Each row has a name. Each piece below is followed by the name of the row it came from, unless a question asks for something else. Each question is about the rows just above it. Places in a row count from 1.

[157 154 154 152 159 155 163 158 163 169] : S
[159 163 152 169 153 154 157 163 154 155] : Z
[156 159 152 186 155 149 161 152 154 158] : U
[159 163 152 169 160 154 157 163 158 155] : N
[150 154 162 161 153 148 157 149 150 163] : P
[159 163 152 169 153 154 157 163 158 164] : H
Which row holds [159 163 152 169 153 154 157 163 154 155]?
Z
Which row holds these entries in another order? [157 163 158 164 159 163 152 169 153 154]
H
Where in the named rows is [186]?
U, 4
Row and place of [162] in the named rows:
P, 3
Shuffled H with one entry gone: [163 157 154 159 169 164 153 158 163], missing
[152]

[ 40 150 117 114 159 157 188  89 119 140 180] : E
[167 166 114 111 115 164 140 114 115 110  82] : C
[181 163 102 106 126 162 145 101 125  93  89] : L
[172  93 115 144 104  88  96 163 143 114 117] : V
[102 162 101 160  93 145 163 126 106 181  38] : M
Shuffled L with one entry gone: [162  93 163 126 106 102 181 145  89 125], missing
[101]
Where in the named rows is [159]?
E, 5
which: [181 163 102 106 126 162 145 101 125  93]
L
Where in the named rows is [150]?
E, 2

[ 92 179 134 164 184 190] = dup
[ 39 180  79  76  81  84] = ruza
[ 95 130 144  79  85  94] = Dav
Where in the named rows is [180]?
ruza, 2
Where in the named rows is [94]?
Dav, 6
[180  79  76  81  84  39] is which row reordered?
ruza

[128 141 123 142 146 122 134 133 130] : demol
[146 132 120 118 110 120 134 123 105] : sek
[ 93 117  92  92 131  68  58 126 177] : pel
Shuffled sek with one entry gone: [105 118 120 123 132 134 110 120], missing
[146]
Shuffled demol with one entry gone: [123 142 141 133 134 122 130 128], missing
[146]
demol without one entry, shuffled: [122 141 128 134 123 146 130 133]. Gone:
[142]

[ 92 125  47  61 189  61  85  43 109 185 140 133 122 189 187  79 183 125
  63 117 186 182  99 189 160 133  47 166 143 158  47  51 200  47 134 158
 107  47] = moku
[145 116 179 178 178 176 154 191 127  60  99 109 119  75  54 160  58 113
 171 121  54  56 141  50  81 107 137  73  97  80  75 185  40 186 108  84
 130 132] = zom
[132 108 162 161 161 160 141 172 116  60  92 102 111  72  54 147  58 104
 155 112  54  55 129  50  78 100 126  70  91  76  71 167  40 167 102  81
 119 120] = dotuf
[116 106 127 126 126 126 119 131 110  88 110  86 107  93  86 121  88 105
 123 108  86  87 114  85  95 104 113  92 100  94  93  86  81  86 104  96
 110 111] = Pem
[ 89 119  55  60  57  61  83  45 105 173 132 126 116 157 176  77 172 119
  62 112 174 171  95 178 150 127  99 157 135 149 154  52 188  48 127 148
 102 100] = Funun
[132 114  73  76  74  77  91  67 106 150 123 119 112 139 151  87 149 115
  78 110 150 149  99 153 135 120  87 139 125 134 137  71 159  69 119 133
 104 102] = kori
[ 90 116  62  66  63  66  85  53 105 163 128 123 113 149 165  80 162 117
  68 110 164 162  95 167 143 123  99 149 130 142 146  58 176  56 123 141
 102 100] = Duzud
[ 90 117  60  64  62  65  84  51 105 166 129 124 114 151 168  79 165 117
  66 111 166 164  95 170 145 124  99 151 131 144 148  56 179  54 124 143
 102 100] = terig
[120 119 122 124 123 124 122 123 119 116 117 119 119 116 115 122 114 119
 122 119 114 114 121 114 116 118 120 116 118 116 115 123 114 123 119 117
 120 120] = fidin
[126 127 126 128 127 128 127 126 126 128 126 128 128 128 128 127 126 127
 127 126 126 126 127 126 126 127 127 127 127 127 126 127 127 126 128 128
 127 126] = vilu
[ 91 124  54  60  57  60  84  42 108 184 139 132 121 167 187  78 182 124
  62 117 185 182  98 189 159 133 102 166 142 157 163  50 200  46 188 157
 106 103] = folub
Which row holds [157 163]?
folub
At which places does moku hold [189]?
5 14 24
Shuffled kori with one entry gone: [ 99 159  67 149 151 114  76  74  87  91  71 153  77 132 125 135 123 120
 110 150  73 134 119  78 137 104 119 106 112  69 149 115 150 139 139  87
 102], missing
[133]
Places of [86] in row Pem:
12 15 21 32 34
which: [ 92 125  47  61 189  61  85  43 109 185 140 133 122 189 187  79 183 125
  63 117 186 182  99 189 160 133  47 166 143 158  47  51 200  47 134 158
 107  47]
moku

[ 96 122  82 162  63  79 156 170  96  82  84  74 162 106 143  96  97 134]  setev
[100 101 113  80 126  60 129  69 163  66 105  87 131 154 178 174 109  60]  dase
[102  76  68  84 169 161  85 156 180 103 168  58 125 180  93 109 123 128]  Mib
[ 98  84  74 106  96  96 122 162 162  79  63 156  82  96 143  82 170 134]  Nel
[138  84  74 106 134 106 144 143 119 176  91 102 121  89 164  68 109  58]  Zuvug
Places of [162] in row Nel:
8 9
Put [134 170  82 143  96  82 156  63  79 162 162 122  96  96 106  74  84  98] back in order: which row is it?
Nel
Where do [161  85 156 180 103 168  58 125 180  93 109 123] appear?
Mib
[109 123 128] is in which row?
Mib
Which entry of Mib is missing from [128 156 168 169  84 102  68 123 161 125  85  93 103  76 180 109 180]?
[58]
which: [ 98  84  74 106  96  96 122 162 162  79  63 156  82  96 143  82 170 134]
Nel

[148 114 151  66 179  53 179 179] : fup
[ 77  90  77 104 139  77  90 142] : Punol
[ 62 179  95  66  89 114  53 151] : zipu
Where do [90 77] appear?
Punol
Which row holds these entries in another order? [ 66  89 114  53 151  62 179  95]
zipu
The row with [148 114 151  66 179  53 179 179] is
fup
Every place of [179] in fup:
5 7 8
[139  77] is in which row?
Punol
Every place of [90] in Punol:
2 7
Which entry of zipu is missing from [ 95  66 179 114 151  89  53]?
[62]

[122  78 126  93  79  93 103  81  93  81  85 123 127] : Vomun
[ 87  78 126  93  79  93 103  91 101  93  95 100 124] : mozil
[ 87  78 126  93  79  93 103  81  93 107  85 123 127] : dil
[100] is at row and place
mozil, 12
Shuffled mozil with one entry gone: [124  95 126  87  93  93 100  79 103  91  78  93], missing
[101]

